In the rows, zero is written as 128.
Each row of numbers stands for one object and depends on some of the facts below. Use the named rows to name the rest.

There are 3 kinds of fact about the objects: Ψ, σ, ξ.
bastem Ψ [zavol]
biflagro Ψ [gristedem]
biflos Ψ [mokul]
biki Ψ [skagrek]
bosul Ψ [plopli]
brokli Ψ [feplam]
brozu Ψ [lidrun]
buflom Ψ [floram]
devis Ψ [zogum]
dretri Ψ [fogel]
drotro Ψ [stizon]
drutre Ψ [mugres]
flesu Ψ [stovel]
fliku Ψ [flesu]
floram Ψ [mapus]
flose Ψ [zuskovik]
fludin Ψ [tremur]
fogel Ψ [fudun]
geke Ψ [zegre]
gigus Ψ [travar]
gristedem Ψ [toris]
kezul Ψ [grubril]
kledas Ψ [basu]
kleflem Ψ [biflos]
klufo Ψ [fliku]
lidrun Ψ [fletram]
mapus Ψ [nifasti]
mokul Ψ [pelobril]
nales Ψ [dosku]
negun Ψ [brokli]
nofli Ψ [nales]
noves Ψ [trostun]
nules Ψ [nerizin]
pefi Ψ [takadras]
pegrir Ψ [kleklol]
pleke Ψ [skople]
pugrun Ψ [vanam]
rafla Ψ [kezul]
redrar Ψ [tagin]
retek Ψ [satris]
ropun Ψ [beval]
roskil Ψ [skabil]
saklofam Ψ [pleke]
satris Ψ [gistol]
sedom Ψ [roskil]
siflinar Ψ [graris]
susten Ψ [pefi]
takadras Ψ [gigus]
toris Ψ [kledas]
tremur Ψ [drodradram]
trenim Ψ [biki]
trostun Ψ [drolis]
vanam Ψ [buflom]
viklo Ψ [pegrir]
zegroklem Ψ [brozu]
zogum Ψ [ratano]
{baste,biflos,bredamom,neplon,noves,tagin,treripluk,zuskovik,zuzo} σ e
{bastem,biflagro,broklik,devis,drasto,fletram,lusi,mugres,plopli,staski,stesteplim,tropor,viklo,zivul} σ d
{basu,brokli,kezul,mokul,plete,plivos,plozam,redrar,ruzom,trostun} σ g
{belan,besak,biki,buflom,drodradram,droluk,feplam,flenufal,floram,fudun,gigus,grupan,kefloter,klagro,kleklol,loskir,pavuk,retek,roskil,skople,vifle,zegroklem} σ c
{beval,bosul,brozu,buris,dapla,dretri,drolis,drotro,dustusu,fleplen,flose,fludin,fomol,gager,gistol,graris,greto,grudos,grupli,kledas,kleflem,kleskin,klivo,klufo,nagris,nedo,negun,nerizin,nifasti,nofli,nules,pegrir,pelobril,plefor,rafla,ropun,sedom,siflinar,skabil,skelis,skogi,stizon,stogaba,stovel,susten,takadras,teflis,toris,travar,tremur,trenim,vanam,zavol,zegre,zogum,zubre,zufa,zuzus} σ a
{bregik,brugrubrer,brusan,bustatik,dosku,drutre,geke,grubril,ratano} σ f
{drikem,dutru,fatar,flesu,fliku,fogel,grenuk,grinel,gristedem,kanam,lidrun,mapus,nales,pefi,pleke,plokis,podil,pugrun,saklofam,satris,skagrek,tegrul,trigru,zadras} σ b
ξ loskir <- bastem,skagrek,stizon
ξ drodradram <- basu,bosul,fudun
ξ staski <- beval,buris,drodradram,kanam,skople
ξ mokul <- biflagro,bregik,geke,grupli,lidrun,zegroklem
ξ mapus <- biflos,brozu,drikem,flose,nifasti,noves
ξ gistol <- biki,dustusu,fletram
ξ dutru <- bredamom,kleklol,pavuk,skabil
ξ takadras <- brokli,brusan,droluk,feplam,pleke,rafla,tagin
ξ nerizin <- broklik,grubril
ξ trostun <- brugrubrer,klagro,plivos,ratano
ξ dretri <- buflom,gigus,grupan,kefloter,lusi,ruzom,vanam
ξ neplon <- bustatik,fliku,fomol,plopli,podil
ξ biflagro <- dapla
ξ redrar <- devis,klivo,zuzus
ξ belan <- dosku,fleplen,fogel,redrar,ropun,satris
ξ pavuk <- drasto,kleflem,sedom
ξ brokli <- drolis,pegrir,pugrun,zadras
ξ besak <- drotro,greto,kledas,kleskin,plete
ξ teflis <- drutre,grenuk,loskir,nales,neplon,zubre
ξ grenuk <- fatar,flenufal,grudos,pelobril,tropor
ξ drutre <- flesu,gristedem,stogaba,vifle
ξ zuzus <- floram,plefor,zuzo
ξ baste <- fludin,siflinar
ξ plete <- gager,kezul,negun,plokis,zogum
ξ skogi <- gistol,klufo,mugres,nofli,trostun,zufa
ξ flenufal <- graris,saklofam,skelis,stovel,zivul
ξ fleplen <- grinel,nules,stesteplim
ξ toris <- mapus,nerizin,pefi,takadras,treripluk,trigru
ξ bregik <- nagris,travar,tremur,trenim,zuskovik
ξ ropun <- nedo,plozam,retek,susten,tegrul
ξ kefloter <- roskil,zavol
ξ greto <- viklo,zegre

Known rows:
[129 154 124 126 133 119  96 127 106 139 129  82 135  94 139 142 129 123
 111 126 126 145 131 125 126 122  97 113  78 126 120 127 149 132 136 123
 148  89 177 153 145 113  82 134 141 115  84 130 175]: floram
[141 117 127 150 125 109 149 127 159 138 132 143 124 122 134 115 147 143
 109 142 137 140 115 132 108 119 164 100 138 126 136 135 135 141 139 138
 115 120 112 137 142 119 131 153 127 130 125 179 104]: zuzus
[130 121 127 152 102 116 108 102 143 145 119 121  82  87 122 119 136 143
 113 124 113 137 113 129 109 127  81 106 142 125 119 114 137 101 134  93
 132 108 123 160 143 133 116 197 134 127  98  65 159]: redrar
[128 154 122 130 125 115  99 131 112 138 129  81 140  89 139 147 132 125
 112 130 130 147 129 124 129 120 103 113  84 124 121 128 157 136 138 127
 147  86 176 151 144 109  83 140 142 113  80 126 174]: belan
[137 117 122 150 118 111 139 118 158 147 137 138 121 127 140 112 150 149
 109 143 136 139 108 132 105 117 171 101 157 126 136 140 131 132 140 135
 120 127 114 148 144 118 140 173 130 127 136 186 107]: ropun
[125 156 120 129 129 115  87 120 103 147 127  80 141 111 150 138 134 129
 115 124 130 148 125 126 125 118 104 112  98 132 120 135 146 122 132 117
 149  95 185 159 142 105  87 153 146 111  94 142 182]: retek
[140 132 130 143 134 122 102 106 128 121 113 138 100 128 106 127 131 136
 157  99 117 135 117 134 130 128  84 105 133 130 129 127 129 111 141 108
 127 119 143 128 133 129 134 152 132 135 100  45 161]: plivos
[141 141 128 149 119 113 104 113 133 105 101 164 133 122 111 125 132 141
 202  90 137 139 119 137 141 124  96 100 152 141 131 128 150 121 131 116
 124 113 165 110 128 112 157 157 128 136  95   9 153]: trostun
[143 136 128 137 137 127 110 114 142 123 121 135 127 144 121 119 137 138
 139 118 133 134 117 130 122 124 133 103 114 129 132 136 124 131 143 126
 131 126 138 127 143 124 132 129 128 137 114 115 127]: brugrubrer
[147 117 133 135 146 141 148 128 157 132 146 142 116 155 107 113 141 120
 121 130 127 139 119 131 113 122 154 109 124 116 142 129 124 143 149 151
 118 122 104 121 134 131 137  63 126 137 126 185  92]: pelobril
[138 141 117 125 140 118 139 113 129 136 145 122 109  97 121 139 120 120
 145 116 133 139 121 146 129 125 113 120 147 131 127 133 145 123 129 111
 126 119 138 136 129 135 113 133 124 123 121 134 143]: trigru
[147 124 127 134 148 137 146 120 150 150 142 149 112 139 135 114 139 133
 116 135 133 144 112 137 112 122 182  97 131 134 128 141 120 136 124 138
 125 123 124 123 138 127 159 114 123 141 128 128 106]: nagris
[135 157 122 121 137 126  92 120 100 141 137  85 150 106 129 142 124 117
 133 123 131 148 129 122 133 123 114 119  77 135 120 132 152 131 127 121
 151  94 178 142 144 111  94 147 125 118  88  85 174]: gigus
[134 135 127 135 122 128 133  97 176 140 144 160 138 115 138 103 144 130
 135 155 127 130 109 131 113 120 188 104 168 137 122 114 140 139 129 135
 131 140 102 140 151 145 146 113 103 141 128 106  93]: negun
[140 138 115 127 135 116 135 110 119 140 147 121 120  88 116 137 116 121
 150 120 139 141 121 144 129 126 121 121 142 136 127 136 149 120 127 107
 128 118 133 139 131 131 113 165 114 122 122 112 146]: pefi
[137 158 126 117 147 127  96 132 102 133 142  80 140 119 116 158 127 113
 116 121 123 145 132 123 138 124 110 120  68 125 126 134 152 138 143 134
 147  90 179 134 140 112  99 118 131 118  79 105 178]: kleklol
[131 154 126 120 139 135  87 122 105 139 137  85 145 118 126 134 127 111
 138 120 128 150 130 124 129 120  99 121  81 129 120 126 148 133 135 130
 152  90 177 143 136 109  90  97 136 115  94 127 169]: vifle
[126 165 120 118 135 134  80 120 108 149 153  84 136 136 144 150 134 125
 119 122 126 150 119 128 136 116 127 116 114 134 121 138 142 122 128 127
 153  97 197 143 133 108 130 123 145 114  95  91 191]: zegroklem
[137 136 124 127 125 122 136 104 195 136 151 141 116 149 144 114 142 136
 139 134 140 131 102 142 113 117 188 123 164 130 132 129 136 127 140 132
 127 134 113 125 139 124 160 110 124 135 143 177 105]: rafla

Which object is each row?
No name comes twice in this set of rows, the named rows included.
[152 129 127 133 132 110 155 129 171 117 132 163 148 137 133 125 138 128
 169 125 159 143 118 146 131 119 180 112 127 140 138 139 161 146 134 142
 113 111 125  88 131 108 162 136 110 140 125 141  91] : drolis
[136 131 123 136 156 124 138 110 152 138 107 161 124 165 166 102 148 131
 121 127 131 136 115 143 107 117 154  90 149 138 133 134 109 133 129 132
 119 132 121 136 138 135 128  83 142 136 145 237  99] : sedom
[138 141 118 130 144 127 135 124 120 143 161 130 108 113 116 150 126 126
 130 117 123 145 118 141 134 122 133 110 165 129 130 141 134 123 127 124
 126 118 158 133 121 132 153 123 130 124 112  83 158] : lidrun
[127 165 121 118 161 126  96 126 101 130 105 103 137 130 159 138 133 109
 116 113 123 142 135 134 130 121  87 104  76 132 119 125 133 135 132 125
 146  91 184 143 138 122  77  56 154 120  93 175 173] : roskil
[140 130 121 132 132 119 133 107 171 140 137 149 128 154 150 111 143 134
 142 130 143 137 107 144 114 118 178 111 155 140 133 136 133 126 132 130
 122 131 119 124 137 121 151 132 124 135 144 186 102] : flose
[132 164 122 120 144 124  87 119 105 128 127  86 147 111 127 141 127 123
 148 113 130 138 128 124 132 123 103 114  81 130 123 133 140 133 140 127
 153 108 186 141 146 114  85 114 137 120  89 112 173] : klagro
[151 114 131 137 144 135 148 124 147 136 139 145 128 147 109 111 138 124
 126 132 136 143 120 132 112 124 154 105 115 124 138 134 128 143 140 148
 118 120 106 119 137 128 136 101 116 137 129 177  92] : stizon
[153 121 128 129 151 119 152 120 161 131 135 142 113 144 122 123 135 123
 118 131 135 136 119 139 115 127 163 113 100 129 137 138 135 136 142 136
 117 122  99 114 140 127 127 124 115 139 130 190  99] : nifasti
[135 165 128 108 127 127 108 119 152 123 142  80 131  74 126 147 114 105
 151 130 133 137 130 130 132 126 113 139  60 123 111 109 173 142 142 122
 154  88 163 124 149 118  88  85 120 127  73  81 157] : feplam
[136 126 130 149 121 116 115 115 139 129 116 136  91 111 118 135 135 137
 127 111 116 141 118 137 127 126  85 104 134 128 127 123 140 107 134 108
 123  99 137 133 132 125 136 172 137 130  95  58 162] : plozam

Now the same objects, written a new way:
Some objects and their rows:
[135 114 150 113 145 124 139 116 101  90 137  96 106 129 156 141  47 159
 129 124 105 141 156 159 100 120 151 178  75 164  99 149 109 101 126 139
 104 154 155 117 131]: kleflem
[171  83 127  93 135 109 150 131  97 124 100  91 106 147 154 116  75 171
 134 114  83 145 149 132  97 148 159 174  57 154 137 113  99  88  88 128
 104 151 124 138 112]: trenim
[109 160 125 148 129 107 115 145 204 141  87 169 135 112  84 118 154 119
 170 152 147 115  80 100 130 140  94 108 128 131 190 131 151 136 142 120
 169 106 110 104 124]: lidrun
[178 109 127  92 117 101 112 154  85 129 133  89 104 129 155 114  93 142
 122 124  88 129 139 170 107 134 185 165  80 118 106 126 109  98 108 104
 124 155 148 154 163]: klufo
[123 162 114 162 154 129 120 190 172 133 110 107 117 118 150 113 191 125
 145 146 165  97 125  77 165 139  64 118 168 131 142 150 150 162 177 145
 141 127 124 136  98]: floram
[ 94 146 128 163 130 129 140 142 178 137 113 154 144 121 100 113 182  89
 150 131 129 117 101 122 139 124  63  86 161 129 171 138 130 153 146 118
 143 124 106 101 122]: mapus
[120 135 130 149 133 106 118 149 168 166 105 159 147  92  79 109 178 104
 160 137 141 121  85  95 142 141 102  94 168  96 161 143 148 129 143  96
 171 103 124 117 148]: flesu
[ 95 143 137 153 141 130 160 133 163 171 100 141 143 111  89  99 178 106
 160 130 136 111 101  97 129 136  73  84 183 124 145 159 134 144 147 120
 162 107 124 103 125]: gristedem
[117 162 130 146 136 119 137 176 176 119 118 146 118 108 127 111 194 131
 162 149 172  98 143 113 144 137  81 102 183 106 167 163 143 153 146 149
 138 136 104 143 134]: gigus
[112 172 133 138 121 126 131 178 187 124 118 132 126 110 135 108 205 132
 186 133 147  92 108 127 137 118  93 113 171 132 137 158 161 145 152 150
 155 122 119 143 144]: klagro
[ 87 162 141 100 126 104 103 112 141 174 136 156 154 138  49 164 153 108
  92 135 125 116  62 114 117 125  90  51 106 137 126 123 116 108 113 132
 144 164 129 102  96]: staski
[112 106 132 179 118 152 142  70 121 142 116 123 136 154 138  99  75  94
 141 149 121 132 118 158  90 131 182 142 121  85 163 125 120 162 134  90
 112  91 136 100 151]: plete
[ 89 167 118 113 129 109  89 127 138 181 136 142 155 140  57 171 146 100
  67 144 124 130  57  99 126 135  85  58 107 143 112 122 122 120 130 127
 143 162 147 104  80]: stesteplim
[153  97 139  93 128 133 143 111  76 124 144 105 123 123 142 131  81 155
 116 117 118 152 166 132 127 131 172 167 122 131  88 118 123  98 112 135
 113 120 139 143 138]: fomol
[107 135 130 120 135 129 145 157 154  88 147 145 150 113 105 164 217 135
 110  92 146 111  86 109 169 130  80  76 127 143 150 130 156 123 151 139
 145 192 121 140 122]: brusan
[ 81 165 135  95 120 104  99 116 145 172 140 160 153 140  53 166 149 103
  93 138 128 129  62 112 111 123  90  51 104 136 126 122 120 102 110 132
 148 160 134 103  94]: drasto
[147 103 119 146 115 141 136 113 113 115 125 126 120 139 159 114  91 109
 127 124 110 151 157 163 122 123 147 165 126 125 138 104 109 133 128 107
 112 109 122 115 149]: treripluk
[ 79 143 148  88 129 116 127 104 128 195 132 155 169 107  14 162 142 107
  88 121 130 138  74  92 132 131  89  62 134 133 106 134 123  89 116 126
 160 148 145 103 107]: zivul
[113 136 122 155  94 160 137  83 127 139  96 118 138 153 132  88  88 103
 143 141  93 126 125 188  87 143 182 153 128 118 140 111 122 162 137  92
 133  89 155 110 175]: plivos

Rows to name:
No name comes twice in this set of rows, the named rows included.
[129 109 140 152 124 151 139  98 130  92 129 124 122 134 163 129  66 114
 129 117 113 151 165 164 124 113 139 176 112 163 124 123 108 138 137 126
 108 101 122  92 150] : biflos
[127 137 132 166 142 126 141 188 184  96 132 146 129 102 139 123 198 116
 162 114 145 109 122 112 163 110  65 103 166 138 162 143 146 144 157 131
 144 136  93 126 138] : droluk
[100 136 125 144 120 137 155 130 193 173  98 164 173 111  80 113 181 101
 155 137 147 129  80  70 149 129  94 107 167 133 164 116 156 144 149 144
 154  62  99 130 109] : skagrek
[101 156 105 122 125 146 105 123 136 112 150 135 146 139 117 164 220 147
 110 106 165  91  82  72 168 131  85  77 142 125 113 123 164 142 147 157
 146 150 132 152  83] : dosku
[117 117 119 171 112 155 143  76 120 138  89 118 135 149 137  88  80  97
 136 137 104 133 133 162 103 146 168 150 122 103 157 106 119 155 133  89
 124  88 149  95 154] : ruzom
[ 85 152 142 101 137  99 126 117 129 188 116 138 129 142  50 146 144 121
 110 131 103 111  65 117  94 142  62  41  89 144 134 146  93 102  93 126
 143 201 145  94  88] : biflagro
[114 118 151 159 154 101 115 161 166 153  98 135 134  57  73 117 146 117
 192 113 123 123  63  85 131 137  75 108 149 117 142 173 156 109 152  87
 197 102 156  86 157] : saklofam
[154 133 103  94  91 144 101 106  96 107 158 131 128 156 165 143 102 141
 116 120 123 143 162 168 120 113 197 167 121 132  76  92 131 115 104 151
 117  95 131 159 147] : gistol
[149 168 104 150 113 119 107 177 161 130 127 166 114 130 125 110 230 132
 152 150 187  89 144 111 161 137 109  75 208  68 161 135 158 159 121 128
 145 117  85 170 138] : drodradram
[104 141 133 102 141 126 144 139 142 116 131 135 146  93  81 159 199 158
 123 109 162 104  91  85 163 139  98  90 143 123 131 150 168 108 150 150
 160 170 139 159 120] : bustatik
[ 98 138 155 170 147 121 157 171 179 134 105 143 127 101 103 107 177  75
 138 122 101 119  95 134 134 131  41  81 143 141 183 152 116 140 155  88
 144 165 116  76 142] : pugrun
[147 115 107 155 129 139 105 124 110 138 117  93 112 146 170 111  74 117
 111 153 112 142 159 123 125 143 151 170 120 126 115 109 113 154 144 109
 112  99 152 121 124] : zuzo

